Here is a tiny trained network, its code and every weight. The questions are about switching its units off for an input and a class, where a switched-off unit gives its printed mean instead of its output.

import numpy as np


def w(rows, s, z=0):
    codes = np.array(rows[::2]) - 128.0
    scale = np.full(codes.shape[1], s)
    scale[-1] = z or s
    return codes * scale


def f(y):
    return y / 2 * (1 + np.tanh(0.7978845608 * (y + 0.044715 * y**3)))


def log_softmax(a):
    a = a - a.max(-1, keepdims=True)
    return a - np.log(np.exp(a).sum(-1, keepdims=True))


def net(x, mask):
    res = np.array(x, float).reshape(1, 5) / 4 @ E
    y = f(res @ A[0][:, :-1].T + A[0][:, -1])
    res = res + np.where(mask, y, B[0][:, -1]) @ B[0][:, :-1]
    return log_softmax(res[-1] @ U[:, :-1].T + U[:, -1])


A, B = {}, {}
E = w([
[159,78,201,49,128,140,121,137],'x0',
[171,139,134,97,184,146,80,171],'x1',
[173,138,101,81,46,107,132,80],'x2',
[1,135,109,125,131,122,121,54],'x3',
[114,208,206,174,199,138,154,123],'x4',
],0.0081)
A[0] = w([
[154,146,106,118,118,129,124,124,124],'N1',
[114,151,131,133,182,125,132,138,177],'N2',
[137,140,113,114,142,107,134,137,79],'N3',
[131,142,159,163,157,127,135,141,98],'N4',
[107,135,121,112,145,126,105,132,111],'N5',
[155,101,202,69,119,126,125,131,139],'N6',
[144,118,163,93,119,120,117,128,105],'N7',
[88,67,96,170,106,129,128,166,113],'N8',
[178,97,188,63,102,130,129,123,131],'N9',
[77,135,90,90,192,129,98,127,3],'N10',
[128,172,154,150,199,133,117,131,159],'N11',
[172,84,62,122,78,133,122,149,195],'N12',
[250,132,89,98,71,130,125,134,115],'N13',
[31,149,73,141,56,126,142,58,112],'N14',
[174,146,103,127,122,133,108,129,61],'N15',
[173,166,203,217,136,124,152,132,113],'N16',
],0.018,0.0029)
B[0] = w([
[134,134,140,128,109,114,113,159,141],'N1',
[130,126,140,156,128,150,84,129,172],'N2',
[98,122,157,136,141,125,129,102,127],'N3',
[131,163,122,154,143,150,121,117,164],'N4',
[113,100,140,118,119,137,122,138,138],'N5',
[134,149,112,69,109,180,144,121,183],'N6',
[124,133,137,95,120,146,138,137,150],'N7',
[131,69,110,145,123,130,175,113,170],'N8',
[136,129,135,55,135,163,166,125,191],'N9',
[132,84,113,112,117,131,69,126,162],'N10',
[131,127,132,180,157,171,100,144,200],'N11',
[137,94,123,133,192,59,150,131,203],'N12',
[116,157,144,94,179,50,56,131,221],'N13',
[113,163,128,124,3,89,119,125,248],'N14',
[113,132,147,144,133,103,116,117,147],'N15',
[135,183,140,179,148,122,193,129,197],'N16',
],0.035,0.016)
U = w([
[157,134,163,35,132,198,155,125,251],'0',
[139,126,168,91,182,48,87,143,2],'1',
[130,35,87,147,129,109,181,119,173],'2',
[77,136,124,143,2,104,116,109,224],'3',
[142,167,176,201,155,192,141,148,34],'4',
[109,72,137,162,144,192,39,150,121],'5',
],0.0074,0.00071)

Each question gives the input, the list of numbers given to net, and the class t.
The units are the neurons (one row each of A and B). Each row of codes is followed by its name. A weight is (code - 128) times the scale printed after its matrix; where a second scale follows, it is the last column's (A, B and U).
mask holds one flag per neuron, in row order. A switched-off neuron (its flag False) gives its mean, the last column of its row in B, instead of its output. The means were averaged over made-up inputs and are rounded, as every weight is.
A unit's drop is (log p(t) with every unit on - log p(t) with that unit switched off) / (log p(t) with every unit on - log p(t) with every unit switched off).
The circuit of an input: a set's keep is (log p(t) with only the set's units on - log p(t) with every unit switched off) / (log p(t) with every unit on - log p(t) with every unit switched off). Starting from the 12 units with the biggest drops (on a tie, the unit counted first), units are removed one at a time, each time the one whose removal leaves the highest keep (on an exact tie, the one counted first), for as long as the keep stays at least 0.8.
circuit, biggest first: the units of the circuit, biggest drop first
k most important neurons: the k neurons with the biggest drops, biggest first
drop when u is switched off: that unit's drop, to one decimal
input [-3,-2,-8,1,-2], class 5: circuit, biggest first => (N14; N12; N16)
input [7,4,-7,-6,-6], class 0: circuit, biggest first => (N6)
input [-5,4,-3,3,-8], class 2: 3 most important neurons => (N12; N8; N13)
input [-8,8,1,6,4], class 5: circuit, biggest first => (N11; N10)
input [6,3,-8,-3,-8], class 0: 2 most important neurons => (N6; N9)
input [4,7,0,0,5], class 4: 2 most important neurons => (N11; N16)
input [-3,4,-2,2,-1], class 5: 2 most important neurons => (N14; N16)
input [4,-6,-6,-1,-2], class 0: 3 most important neurons => (N14; N12; N13)
input [2,6,8,0,4], class 0: 2 most important neurons => (N9; N6)
input [6,1,4,-5,0], class 0: 3 most important neurons => (N9; N6; N7)
input [3,3,7,-2,3], class 0: 4 most important neurons => (N9; N6; N12; N7)
input [-7,3,-5,6,3], class 5: 3 most important neurons => (N11; N10; N2)
input [3,1,-7,-2,-1], class 4: drop when N13 is switched off => 0.1
input [-3,3,-1,5,7], class 4: drop when N16 is switched off => 0.4
input [-2,-5,-3,-8,1], class 4: circuit, biggest first => (N16)
input [0,-7,0,-5,0], class 1: drop when N14 is switched off => 0.1
input [-8,-1,2,-3,-7], class 1: drop when N12 is switched off => 0.1
